Below are the code and all the weights of a small trained network. Each question names an input and a target symbol and asks about switching units off, where a switched-off unit gives its printed mean instead of its output.

import numpy as np


def w(rows, s, z=0):
    codes = np.array(rows[::2]) - 128.0
    scale = np.full(codes.shape[1], s)
    scale[-1] = z or s
    return codes * scale


def f(y):
    return np.maximum(y, 0)


def softmax(a):
    e = np.exp(a - a.max(-1, keepdims=True))
    return e / e.sum(-1, keepdims=True)


def log_softmax(a):
    a = a - a.max(-1, keepdims=True)
    return a - np.log(np.exp(a).sum(-1, keepdims=True))


def net(x, mask):
    ids = ['αβεηθλπφψ'.index(c) for c in x.split()]
    T = len(ids)
    res = E[ids] + P[:T]
    q, k, v = (res @ M[0].T for M in (Q, K, V))
    z = softmax(np.where(np.tri(T) > 0, q @ k.T / 4**0.5, -1e9)) @ v
    res = res + np.where(mask[0], z, O[0][:, -1]) @ O[0][:, :-1]
    y = f(res @ A[0][:, :-1].T + A[0][:, -1])
    res = res + np.where(mask[1:9], y, B[0][:, -1]) @ B[0][:, :-1]
    return log_softmax(res[-1] @ U[:, :-1].T + U[:, -1])


Q, K, V, O, A, B = {}, {}, {}, {}, {}, {}
E = w([
[226,115,107],'α',
[73,103,129],'β',
[141,142,43],'ε',
[13,219,96],'η',
[40,183,4],'θ',
[153,75,146],'λ',
[80,129,228],'π',
[14,152,199],'φ',
[123,114,172],'ψ',
],0.017)
P = w([
[186,142,138],'0',
[65,1,89],'1',
[192,147,138],'2',
[59,37,92],'3',
[191,152,136],'4',
[49,64,89],'5',
[194,150,138],'6',
[47,76,95],'7',
[194,151,141],'8',
[44,87,99],'9',
[197,155,137],'10',
[35,98,107],'11',
],0.011)
Q[0] = w([
[82,145,130],'head 1',
[74,125,248],'head 1',
[122,175,102],'head 1',
[203,32,172],'head 1',
],0.012)
K[0] = w([
[146,215,153],'head 1',
[84,184,254],'head 1',
[182,130,154],'head 1',
[203,27,165],'head 1',
],0.013)
V[0] = w([
[172,110,136],'head 1',
[255,178,208],'head 1',
[111,214,40],'head 1',
[41,50,107],'head 1',
],0.0043)
O[0] = w([
[247,194,84,76],'head 1',
[73,207,191,3],'head 1',
[119,158,115,141],'head 1',
[3,138,166,215],'head 1',
],0.0061,0.0028)
A[0] = w([
[114,46,167,160],'neuron 1',
[201,125,167,188],'neuron 2',
[95,39,80,11],'neuron 3',
[214,107,171,105],'neuron 4',
[128,248,182,243],'neuron 5',
[47,158,64,29],'neuron 6',
[181,108,96,113],'neuron 7',
[215,136,94,3],'neuron 8',
],0.014,0.0037)
B[0] = w([
[160,102,23,235],'neuron 1',
[193,58,141,178],'neuron 2',
[92,130,233,229],'neuron 3',
[133,9,58,173],'neuron 4',
[135,251,189,206],'neuron 5',
[188,94,108,254],'neuron 6',
[34,120,136,156],'neuron 7',
[4,167,165,156],'neuron 8',
],0.011,0.0088)
U = w([
[72,61,174,135],'α',
[116,116,89,244],'β',
[48,152,54,177],'ε',
[158,180,66,166],'η',
[181,145,6,137],'θ',
[208,69,81,68],'λ',
[166,102,232,112],'π',
[52,141,200,65],'φ',
[235,101,123,141],'ψ',
],0.013,0.011)

Each question gives the input, a string of symbols that net reads in full, and the target symbol t.
The units are the heads (4 rows each of Q, K, V and O) and the neurons (one row each of A and B). Each row of codes is followed by its name. A weight is (code - 128) times the scale printed after its matrix; where a second scale follows, it is the last column's (O, A, B and U).
mask holds one flag per unit, heads first, then neurons. A switched-off unit (its flag False) gives its mean, the last column of its rows in O or B, instead of its output. The means were averaged over made-up inputs and are rounded, as every weight is.
A unit's drop is (log p(t) with every unit on - log p(t) with that unit switched off) / (log p(t) with every unit on - log p(t) with every unit switched off).
top k neurons: the k neurons with the biggest drops, biggest first
drop when u is switched off: that unit's drop, to one decimal
input β η α, target α: top 2 neurons -> (neuron 8; neuron 4)
input π λ β ψ π ε θ η λ θ, target β: top 3 neurons -> (neuron 6; neuron 3; neuron 2)
input π π π φ π λ ψ π, target ε: top 4 neurons -> (neuron 1; neuron 3; neuron 6; neuron 2)
input ε φ φ π η η, target β: top 2 neurons -> (neuron 6; neuron 1)
input π ε λ η φ, target φ: top 3 neurons -> (neuron 5; neuron 6; neuron 1)
input β λ φ φ η η α, target α: top 2 neurons -> (neuron 8; neuron 7)
input ε θ ψ β β η, target α: top 4 neurons -> (neuron 3; neuron 1; neuron 6; neuron 5)
input π θ φ, target φ: drop when neuron 2 is switched off -> 0.1
input π ε ψ ε λ, target λ: top 4 neurons -> (neuron 4; neuron 2; neuron 3; neuron 5)
input π ε η λ ε η π β λ λ β θ, target α: drop when neuron 1 is switched off -> 0.3
input ψ λ ψ π α π π η β θ, target α: drop when neuron 8 is switched off -> 0.0
